Below are the code and all the weights of a small trained network. Each question names an input and a target symbol and asks about switching units off, where a switched-off unit gives its printed mean instead of its output.

import numpy as np


def w(rows, s, z=0):
    codes = np.array(rows[::2]) - 128.0
    scale = np.full(codes.shape[1], s)
    scale[-1] = z or s
    return codes * scale


def softmax(a):
    e = np.exp(a - a.max(-1, keepdims=True))
    return e / e.sum(-1, keepdims=True)


def log_softmax(a):
    a = a - a.max(-1, keepdims=True)
    return a - np.log(np.exp(a).sum(-1, keepdims=True))


def net(x, mask):
    ids = ['αβγεζηθλμξπστφψω'.index(c) for c in x.split()]
    T = len(ids)
    res = E[ids] + P[:T]
    u = 0
    for l in range(2):
        r = res
        for j in range(3):
            rows = slice(3 * j, 3 * j + 3)
            q, k, v = (r @ M[l][rows].T for M in (Q, K, V))
            z = softmax(np.where(np.tri(T) > 0, q @ k.T / 3**0.5, -1e9)) @ v
            o = O[l][rows]
            res = res + np.where(mask[u + j], z, o[:, -1]) @ o[:, :-1]
        u += 3
    return log_softmax(res[-1] @ U[:, :-1].T + U[:, -1])


Q, K, V, O = {}, {}, {}, {}
E = w([
[119,177,213],'α',
[84,66,123],'β',
[245,187,139],'γ',
[142,196,49],'ε',
[82,252,138],'ζ',
[167,9,95],'η',
[182,46,221],'θ',
[123,69,17],'λ',
[86,80,132],'μ',
[85,67,123],'ξ',
[225,120,164],'π',
[163,26,91],'σ',
[226,131,148],'τ',
[243,168,145],'φ',
[178,186,230],'ψ',
[238,120,160],'ω',
],0.019)
P = w([
[255,66,81],'0',
[166,125,97],'1',
[148,140,102],'2',
[132,152,111],'3',
[125,155,116],'4',
[117,153,117],'5',
[117,151,118],'6',
[106,157,128],'7',
[101,155,130],'8',
[105,164,139],'9',
],0.008)
Q[0] = w([
[124,196,97],'L0H0',
[231,113,201],'L0H0',
[81,108,55],'L0H0',
[127,164,112],'L0H1',
[31,73,59],'L0H1',
[47,157,182],'L0H1',
[249,53,123],'L0H2',
[115,46,112],'L0H2',
[201,121,82],'L0H2',
],0.014)
K[0] = w([
[73,79,122],'L0H0',
[173,157,252],'L0H0',
[160,120,82],'L0H0',
[111,199,89],'L0H1',
[79,91,102],'L0H1',
[104,134,147],'L0H1',
[142,151,205],'L0H2',
[45,107,159],'L0H2',
[117,187,164],'L0H2',
],0.021)
V[0] = w([
[66,112,7],'L0H0',
[76,101,116],'L0H0',
[201,184,117],'L0H0',
[191,124,117],'L0H1',
[96,135,52],'L0H1',
[59,2,139],'L0H1',
[105,99,58],'L0H2',
[143,155,157],'L0H2',
[167,143,154],'L0H2',
],0.014)
O[0] = w([
[205,255,165,3],'L0H0',
[188,123,135,67],'L0H0',
[114,121,64,204],'L0H0',
[141,46,43,189],'L0H1',
[39,200,67,81],'L0H1',
[120,237,150,43],'L0H1',
[184,178,144,70],'L0H2',
[121,148,91,161],'L0H2',
[161,121,116,182],'L0H2',
],0.0087,0.018)
Q[1] = w([
[216,63,123],'L1H0',
[35,86,69],'L1H0',
[67,108,196],'L1H0',
[93,99,174],'L1H1',
[62,129,251],'L1H1',
[206,99,147],'L1H1',
[105,186,172],'L1H2',
[107,206,56],'L1H2',
[160,143,179],'L1H2',
],0.011)
K[1] = w([
[146,3,109],'L1H0',
[53,135,74],'L1H0',
[131,176,185],'L1H0',
[46,105,230],'L1H1',
[26,186,143],'L1H1',
[69,115,86],'L1H1',
[107,42,138],'L1H2',
[146,113,76],'L1H2',
[49,100,182],'L1H2',
],0.012)
V[1] = w([
[200,239,160],'L1H0',
[110,152,52],'L1H0',
[47,92,86],'L1H0',
[133,147,53],'L1H1',
[1,85,85],'L1H1',
[52,191,66],'L1H1',
[41,115,95],'L1H2',
[154,239,119],'L1H2',
[70,171,116],'L1H2',
],0.0083)
O[1] = w([
[121,78,23,2],'L1H0',
[185,163,99,140],'L1H0',
[167,127,142,187],'L1H0',
[59,179,180,135],'L1H1',
[80,143,97,194],'L1H1',
[119,108,194,87],'L1H1',
[2,124,201,142],'L1H2',
[92,147,136,87],'L1H2',
[179,76,134,113],'L1H2',
],0.0081,0.056)
U = w([
[130,126,202,196],'α',
[130,150,142,145],'β',
[51,169,162,39],'γ',
[125,198,168,164],'ε',
[89,154,159,63],'ζ',
[145,128,129,105],'η',
[88,6,78,167],'θ',
[108,181,113,71],'λ',
[125,146,148,121],'μ',
[128,146,138,190],'ξ',
[102,144,166,10],'π',
[125,149,140,159],'σ',
[79,149,150,58],'τ',
[60,164,162,59],'φ',
[31,109,118,2],'ψ',
[74,150,151,74],'ω',
],0.012,0.0082)

Each question gives the input, a string of symbols that net reads in full, and the target symbol t.
The units are the heads (3 rows each of Q, K, V and O). Each row of codes is followed by its name. A weight is (code - 128) times the scale printed after its matrix; where a second scale follows, it is the last column's (O and U).
mask holds one flag per head, layer by layer. A switched-off head (its flag False) gives its mean, the last column of its rows in O, instead of its output. The means were averaged over made-up inputs and are rounded, as every weight is.
A unit's drop is (log p(t) with every unit on - log p(t) with that unit switched off) / (log p(t) with every unit on - log p(t) with every unit switched off).
The circuit of an input: a set's keep is (log p(t) with only the set's units on - log p(t) with every unit switched off) / (log p(t) with every unit on - log p(t) with every unit switched off). Starting from all 6 units, units are removed one at a time, each time the one whose removal leaves the highest keep (on an exact tie, the one counted first), for as long as the keep stays at least 0.8.
units of the circuit, in order: the units of the circuit, biggest drop first
most important unit: the unit with the biggest drop
heads that matter: for each layer, one digit per head in row order, 1 if its drop is at least 0.15 and else 0, layers parted by /
drop when u is switched off: that unit's drop, to one decimal
input ξ η λ β, target λ: units of the circuit, in order -> [L1H0, L0H0, L0H1]
input ψ ψ σ, target ψ: units of the circuit, in order -> [L0H1, L0H0]
input θ ψ γ π ψ θ ζ ψ ω, target θ: most important unit -> L1H1
input ε τ π ζ α λ, target λ: units of the circuit, in order -> [L1H0, L0H1]
input ψ ψ ψ θ α η, target ψ: units of the circuit, in order -> [L0H1, L0H0]
input γ μ β, target γ: heads that matter -> 010 / 000
input θ γ ω σ φ θ φ φ ψ π, target θ: heads that matter -> 000 / 010
input ψ ψ β θ ω, target θ: heads that matter -> 010 / 010
input γ ψ θ θ γ μ, target γ: heads that matter -> 010 / 000
input λ γ β θ λ, target λ: heads that matter -> 110 / 100
input ε γ θ π, target θ: heads that matter -> 010 / 000
input ψ φ φ λ ψ ψ α φ ω τ, target θ: heads that matter -> 010 / 010
input μ θ ψ, target θ: heads that matter -> 000 / 010
input ξ ω φ τ γ θ, target θ: units of the circuit, in order -> [L0H1]
input ψ φ μ η, target ψ: units of the circuit, in order -> [L0H1, L0H0]
input η ψ ζ ψ φ ε ψ ε, target ε: heads that matter -> 100 / 000
input η μ ψ ψ μ ψ μ φ, target θ: drop when L0H1 is switched off -> 0.3
input φ γ ψ τ, target θ: drop when L0H1 is switched off -> 0.8
input ψ φ γ ψ φ ψ η ψ μ θ, target θ: drop when L0H2 is switched off -> 0.1
input ε β ψ, target θ: units of the circuit, in order -> [L0H0]
